Below is a small trained network, with its code and all its weights. Each question gives an input and a class and asks what happens when units are switched off, that is, made to give their printed mean instead of their output.

import numpy as np


def w(rows, s, z=0):
    codes = np.array(rows[::2]) - 128.0
    scale = np.full(codes.shape[1], s)
    scale[-1] = z or s
    return codes * scale


def norm(h):
    return h / np.sqrt((h * h).mean(-1, keepdims=True) + 1e-5)


def f(y):
    return np.maximum(y, 0)


def log_softmax(a):
    a = a - a.max(-1, keepdims=True)
    return a - np.log(np.exp(a).sum(-1, keepdims=True))


def net(x, mask):
    res = np.array(x, float).reshape(1, 3) / 4 @ E
    u = 0
    for l in range(2):
        y = f(norm(res) @ A[l][:, :-1].T + A[l][:, -1])
        res = res + np.where(mask[u : u + 15], y, B[l][:, -1]) @ B[l][:, :-1]
        u += 15
    return log_softmax(norm(res)[-1] @ U[:, :-1].T + U[:, -1])


A, B = {}, {}
E = w([
[251,196,150,122,121,196,68,211,154,67],'x0',
[220,133,160,251,59,69,103,93,58,56],'x1',
[101,50,69,51,64,247,104,48,104,247],'x2',
],0.0034)
A[0] = w([
[120,103,89,115,78,121,133,26,117,180,78],'L0N0',
[132,81,156,91,127,189,118,153,97,120,64],'L0N1',
[79,32,81,92,74,122,210,92,199,173,249],'L0N2',
[91,85,94,94,147,95,99,19,63,183,174],'L0N3',
[110,115,127,174,165,74,191,90,156,111,92],'L0N4',
[127,133,86,149,155,142,164,238,158,196,191],'L0N5',
[173,121,148,158,137,77,88,76,32,115,202],'L0N6',
[147,100,71,78,81,121,129,164,104,140,146],'L0N7',
[142,189,153,179,98,131,131,149,111,65,177],'L0N8',
[185,172,144,93,127,149,124,205,85,80,213],'L0N9',
[178,157,134,33,82,108,67,106,103,168,213],'L0N10',
[156,23,111,116,162,137,95,55,170,237,193],'L0N11',
[130,165,124,76,115,152,70,168,132,121,129],'L0N12',
[108,67,3,146,131,158,119,56,137,148,25],'L0N13',
[161,103,130,227,184,139,82,167,175,154,160],'L0N14',
],0.0047,0.0012)
B[0] = w([
[93,143,106,89,60,95,168,184,75,143,206],'L0N0',
[155,110,120,122,116,114,132,123,97,169,166],'L0N1',
[113,89,167,145,84,79,114,92,114,106,252],'L0N2',
[62,182,150,87,1,42,143,190,128,164,227],'L0N3',
[147,137,191,113,106,73,72,157,162,117,194],'L0N4',
[164,87,126,193,114,139,111,73,126,136,200],'L0N5',
[130,80,130,133,165,166,138,87,159,162,217],'L0N6',
[92,186,144,119,104,89,179,137,137,149,169],'L0N7',
[89,135,89,121,148,146,81,106,150,179,229],'L0N8',
[102,82,117,115,152,151,183,114,80,147,239],'L0N9',
[144,133,191,136,129,108,104,132,161,111,196],'L0N10',
[112,137,195,166,137,53,102,135,58,168,235],'L0N11',
[137,157,111,94,175,110,208,110,147,101,190],'L0N12',
[85,139,101,153,125,133,121,158,152,91,200],'L0N13',
[107,135,124,137,153,171,142,147,162,101,182],'L0N14',
],0.0057,0.0046)
A[1] = w([
[151,180,96,121,126,202,146,168,136,107,136],'L1N0',
[205,167,99,132,144,122,157,84,130,60,74],'L1N1',
[123,176,154,58,148,68,105,188,180,134,97],'L1N2',
[222,112,68,133,119,48,200,133,161,111,168],'L1N3',
[91,209,128,61,2,83,147,202,50,119,126],'L1N4',
[123,185,53,102,175,177,161,127,165,34,106],'L1N5',
[138,72,192,83,31,123,162,79,151,165,179],'L1N6',
[129,125,221,113,169,114,157,75,211,159,201],'L1N7',
[161,85,153,103,170,122,87,153,113,69,110],'L1N8',
[67,164,99,137,111,52,166,160,147,68,168],'L1N9',
[131,186,172,67,108,196,177,227,140,152,144],'L1N10',
[173,173,133,151,199,80,69,241,102,132,51],'L1N11',
[101,62,119,181,115,103,75,77,206,54,250],'L1N12',
[122,187,136,155,106,169,103,64,103,149,150],'L1N13',
[126,212,179,213,183,70,122,83,118,117,158],'L1N14',
],0.0047,0.0012)
B[1] = w([
[75,151,133,108,115,64,171,134,106,66,168],'L1N0',
[59,151,95,93,158,122,136,103,181,190,162],'L1N1',
[143,102,116,153,109,205,122,110,66,181,190],'L1N2',
[134,126,42,118,151,141,188,158,169,148,154],'L1N3',
[78,123,123,113,45,83,154,209,153,152,255],'L1N4',
[92,172,96,143,47,27,202,116,157,94,183],'L1N5',
[124,159,131,95,126,73,174,83,92,63,239],'L1N6',
[197,169,188,166,127,176,55,120,116,67,220],'L1N7',
[134,107,120,110,140,88,124,153,166,121,157],'L1N8',
[210,66,54,112,117,159,95,148,135,173,217],'L1N9',
[89,101,100,205,128,107,95,111,111,141,182],'L1N10',
[127,95,177,114,51,119,156,57,114,134,180],'L1N11',
[108,91,38,97,113,156,112,254,183,168,199],'L1N12',
[98,117,200,91,146,87,102,151,114,135,150],'L1N13',
[116,109,128,90,175,206,85,112,67,175,216],'L1N14',
],0.005,0.0053)
U = w([
[178,158,194,97,127,164,138,40,71,117,4],'0',
[156,60,86,150,176,184,61,167,156,181,178],'1',
[90,185,74,135,158,103,249,107,185,75,101],'2',
[51,109,152,79,25,42,149,151,101,187,225],'3',
],0.011,0.0011)

Each question gives the input, the list of numbers given to net, and the class t.
The units are the neurons (one row each of A and B). Each row of codes is followed by its name. A weight is (code - 128) times the scale printed after its matrix; where a second scale follows, it is the last column's (A, B and U).
mask holds one flag per neuron, layer by layer. A switched-off neuron (its flag False) gives its mean, the last column of its row in B, instead of its output. The means were averaged over made-up inputs and are rounded, as every weight is.
A unit's drop is (log p(t) with every unit on - log p(t) with that unit switched off) / (log p(t) with every unit on - log p(t) with every unit switched off).
most important unit: the unit with the biggest drop
top k neurons: the k neurons with the biggest drops, biggest first
k most important neurons of layer l: the k neurons of layer l with the biggest drops, biggest first
drop when u is switched off: that unit's drop, to one decimal
input [-1,8,1], class 1: top 2 neurons	L0N6, L0N3
input [5,5,5], class 0: most important unit	L0N3
input [8,8,-5], class 2: 4 most important neurons of layer 0	L0N11, L0N2, L0N5, L0N14
input [7,5,-1], class 2: top 3 neurons	L0N11, L0N2, L0N3
input [1,-5,-2], class 2: top 3 neurons	L0N11, L0N12, L0N3
input [7,6,-1], class 2: top 2 neurons	L0N11, L0N2
input [8,3,5], class 0: top 2 neurons	L0N3, L1N4
input [3,-2,-7], class 2: 3 most important neurons of layer 1	L1N5, L1N4, L1N11
input [7,3,4], class 0: top 4 neurons	L0N3, L1N4, L0N13, L0N10
input [6,0,-7], class 2: top 2 neurons	L0N11, L0N3
input [6,7,-6], class 1: 4 most important neurons of layer 0	L0N12, L0N8, L0N0, L0N6
input [2,-8,-6], class 2: top 2 neurons	L0N11, L1N5
input [6,3,-4], class 2: top 2 neurons	L0N11, L0N3
input [7,7,8], class 0: 2 most important neurons of layer 0	L0N3, L0N6
input [4,4,1], class 1: most important neuron of layer 1	L1N6
input [8,-8,4], class 0: drop when L0N3 is switched off	0.4
